Here is a tiny trained network, its code and every weight. The questions are about switching its units off for an input and a class, where a switched-off unit gives its printed mean instead of its output.

import numpy as np


def w(rows, s, z=0):
    codes = np.array(rows[::2]) - 128.0
    scale = np.full(codes.shape[1], s)
    scale[-1] = z or s
    return codes * scale


def f(y):
    return np.maximum(y, 0)


def log_softmax(a):
    a = a - a.max(-1, keepdims=True)
    return a - np.log(np.exp(a).sum(-1, keepdims=True))


def net(x, mask):
    res = np.array(x, float).reshape(1, 6) / 4 @ E
    y = f(res @ A[0][:, :-1].T + A[0][:, -1])
    res = res + np.where(mask, y, B[0][:, -1]) @ B[0][:, :-1]
    return log_softmax(res[-1] @ U[:, :-1].T + U[:, -1])


A, B = {}, {}
E = w([
[164,184,81,248],'x0',
[254,87,89,100],'x1',
[127,129,129,128],'x2',
[126,129,126,129],'x3',
[92,109,46,109],'x4',
[111,11,149,176],'x5',
],0.0058)
A[0] = w([
[141,132,120,172,59],'neuron 1',
[78,135,153,128,91],'neuron 2',
[76,143,138,144,58],'neuron 3',
[149,212,139,77,45],'neuron 4',
[46,151,116,141,70],'neuron 5',
[119,101,147,93,79],'neuron 6',
[137,156,65,229,2],'neuron 7',
[134,156,126,112,53],'neuron 8',
[131,116,115,131,224],'neuron 9',
[97,67,26,93,95],'neuron 10',
[115,111,150,36,45],'neuron 11',
[139,113,213,161,131],'neuron 12',
[186,113,72,121,84],'neuron 13',
[162,83,126,127,126],'neuron 14',
[139,220,52,61,63],'neuron 15',
[126,124,103,121,235],'neuron 16',
[201,119,121,95,67],'neuron 17',
[125,97,122,63,83],'neuron 18',
[219,140,210,135,125],'neuron 19',
[112,123,110,86,126],'neuron 20',
[147,105,104,130,88],'neuron 21',
[133,175,118,104,68],'neuron 22',
[164,130,106,172,130],'neuron 23',
[137,174,114,126,38],'neuron 24',
[115,94,157,70,54],'neuron 25',
[122,153,116,96,26],'neuron 26',
[124,99,132,144,57],'neuron 27',
[124,8,115,196,74],'neuron 28',
[107,151,74,102,126],'neuron 29',
[132,173,114,106,60],'neuron 30',
[141,143,135,143,80],'neuron 31',
[108,112,14,154,114],'neuron 32',
[130,128,94,165,92],'neuron 33',
[166,175,139,86,132],'neuron 34',
[133,115,117,132,238],'neuron 35',
[127,74,155,159,74],'neuron 36',
[198,103,108,103,76],'neuron 37',
[120,86,133,152,26],'neuron 38',
[123,68,134,146,78],'neuron 39',
],0.013,0.007)
B[0] = w([
[165,152,134,110,141],'neuron 1',
[118,121,110,192,159],'neuron 2',
[132,101,88,186,146],'neuron 3',
[127,77,171,112,165],'neuron 4',
[126,113,107,233,170],'neuron 5',
[177,153,125,117,154],'neuron 6',
[254,200,100,137,177],'neuron 7',
[148,102,142,114,129],'neuron 8',
[105,111,84,73,237],'neuron 9',
[40,204,234,153,198],'neuron 10',
[222,196,105,153,177],'neuron 11',
[65,192,175,139,193],'neuron 12',
[121,107,74,200,171],'neuron 13',
[105,105,83,155,180],'neuron 14',
[141,51,184,115,197],'neuron 15',
[98,114,91,71,247],'neuron 16',
[118,113,87,211,164],'neuron 17',
[178,196,119,127,172],'neuron 18',
[58,214,217,133,204],'neuron 19',
[154,170,129,113,164],'neuron 20',
[110,126,137,148,142],'neuron 21',
[145,89,132,106,144],'neuron 22',
[171,172,105,101,181],'neuron 23',
[166,129,136,114,135],'neuron 24',
[212,174,121,127,166],'neuron 25',
[165,97,128,138,130],'neuron 26',
[134,94,148,115,131],'neuron 27',
[165,44,180,94,234],'neuron 28',
[82,161,179,123,169],'neuron 29',
[142,90,134,105,140],'neuron 30',
[147,150,134,124,132],'neuron 31',
[76,205,217,136,197],'neuron 32',
[162,155,135,124,152],'neuron 33',
[110,84,148,99,180],'neuron 34',
[100,108,76,64,253],'neuron 35',
[139,76,147,113,166],'neuron 36',
[124,102,96,211,171],'neuron 37',
[144,68,146,101,134],'neuron 38',
[134,96,168,131,165],'neuron 39',
],0.032,0.0063)
U = w([
[178,38,237,133,128],'0',
[204,201,131,126,94],'1',
[88,140,124,119,253],'2',
[50,189,201,155,11],'3',
[103,96,98,254,168],'4',
[96,128,121,108,228],'5',
[109,106,67,87,3],'6',
[164,77,93,155,5],'7',
],0.0069,0.012)

Each question gives the input, the list of numbers given to net, and the class t.
The units are the neurons (one row each of A and B). Each row of codes is followed by its name. A weight is (code - 128) times the scale printed after its matrix; where a second scale follows, it is the last column's (A, B and U).
mask holds one flag per neuron, in row order. A switched-off neuron (its flag False) gives its mean, the last column of its row in B, instead of its output. The means were averaged over made-up inputs and are rounded, as every weight is.
A unit's drop is (log p(t) with every unit on - log p(t) with that unit switched off) / (log p(t) with every unit on - log p(t) with every unit switched off).
The circuit of an input: a set's keep is (log p(t) with only the set's units on - log p(t) with every unit switched off) / (log p(t) with every unit on - log p(t) with every unit switched off). Starting from the 12 units with the biggest drops (on a tie, the unit counted first), units are removed one at a time, each time the one whose removal leaves the highest keep (on an exact tie, the one counted first), for as long as the keep stays at least 0.8.
units of the circuit, in order: the units of the circuit, biggest drop first
unit that matters most: the unit with the biggest drop
k most important neurons: the k neurons with the biggest drops, biggest first
drop when u is switched off: that unit's drop, to one decimal
input [-5,-2,8,-7,-8,6], class 3: 3 most important neurons -> neuron 12; neuron 19; neuron 15
input [7,-3,7,-6,3,-4], class 1: units of the circuit, in order -> neuron 7
input [7,-8,5,5,-5,3], class 4: units of the circuit, in order -> neuron 5; neuron 3
input [-7,8,8,-6,-1,2], class 4: 2 most important neurons -> neuron 37; neuron 17
input [4,6,0,0,0,3], class 4: 2 most important neurons -> neuron 13; neuron 37
input [-7,-3,5,-4,-8,5], class 3: 2 most important neurons -> neuron 12; neuron 19
input [-1,8,4,3,-6,4], class 4: units of the circuit, in order -> neuron 37; neuron 17
input [-1,3,-5,-3,5,-2], class 3: 2 most important neurons -> neuron 10; neuron 32
input [-6,0,-4,-3,6,-3], class 1: 2 most important neurons -> neuron 11; neuron 18
input [8,5,-5,-4,3,-5], class 1: 2 most important neurons -> neuron 7; neuron 23
input [-5,-8,0,2,3,1], class 4: units of the circuit, in order -> neuron 5; neuron 2
input [-6,-8,-3,6,-2,1], class 4: 2 most important neurons -> neuron 5; neuron 2
input [-3,-3,-1,4,7,-5], class 3: 2 most important neurons -> neuron 10; neuron 29
input [3,8,-7,-1,5,5], class 4: 3 most important neurons -> neuron 13; neuron 37; neuron 17
input [-1,5,5,-2,3,-5], class 0: unit that matters most -> neuron 15
input [6,-6,2,3,6,-5], class 1: 2 most important neurons -> neuron 7; neuron 10
input [4,3,-6,2,7,-2], class 3: 2 most important neurons -> neuron 32; neuron 10
input [-7,4,4,5,4,-6], class 1: 4 most important neurons -> neuron 11; neuron 18; neuron 28; neuron 20
input [4,-8,-1,-8,0,-8], class 0: 2 most important neurons -> neuron 15; neuron 4
input [-3,1,-3,7,2,-7], class 0: units of the circuit, in order -> neuron 15
input [1,-7,-5,-6,-2,-2], class 4: drop when neuron 5 is switched off -> 0.2
input [-4,1,-6,5,0,8], class 0: drop when neuron 28 is switched off -> 0.8
input [5,6,0,-1,-4,4], class 4: drop when neuron 10 is switched off -> 0.2
input [7,3,-7,5,-7,-3], class 1: drop when neuron 20 is switched off -> 0.0
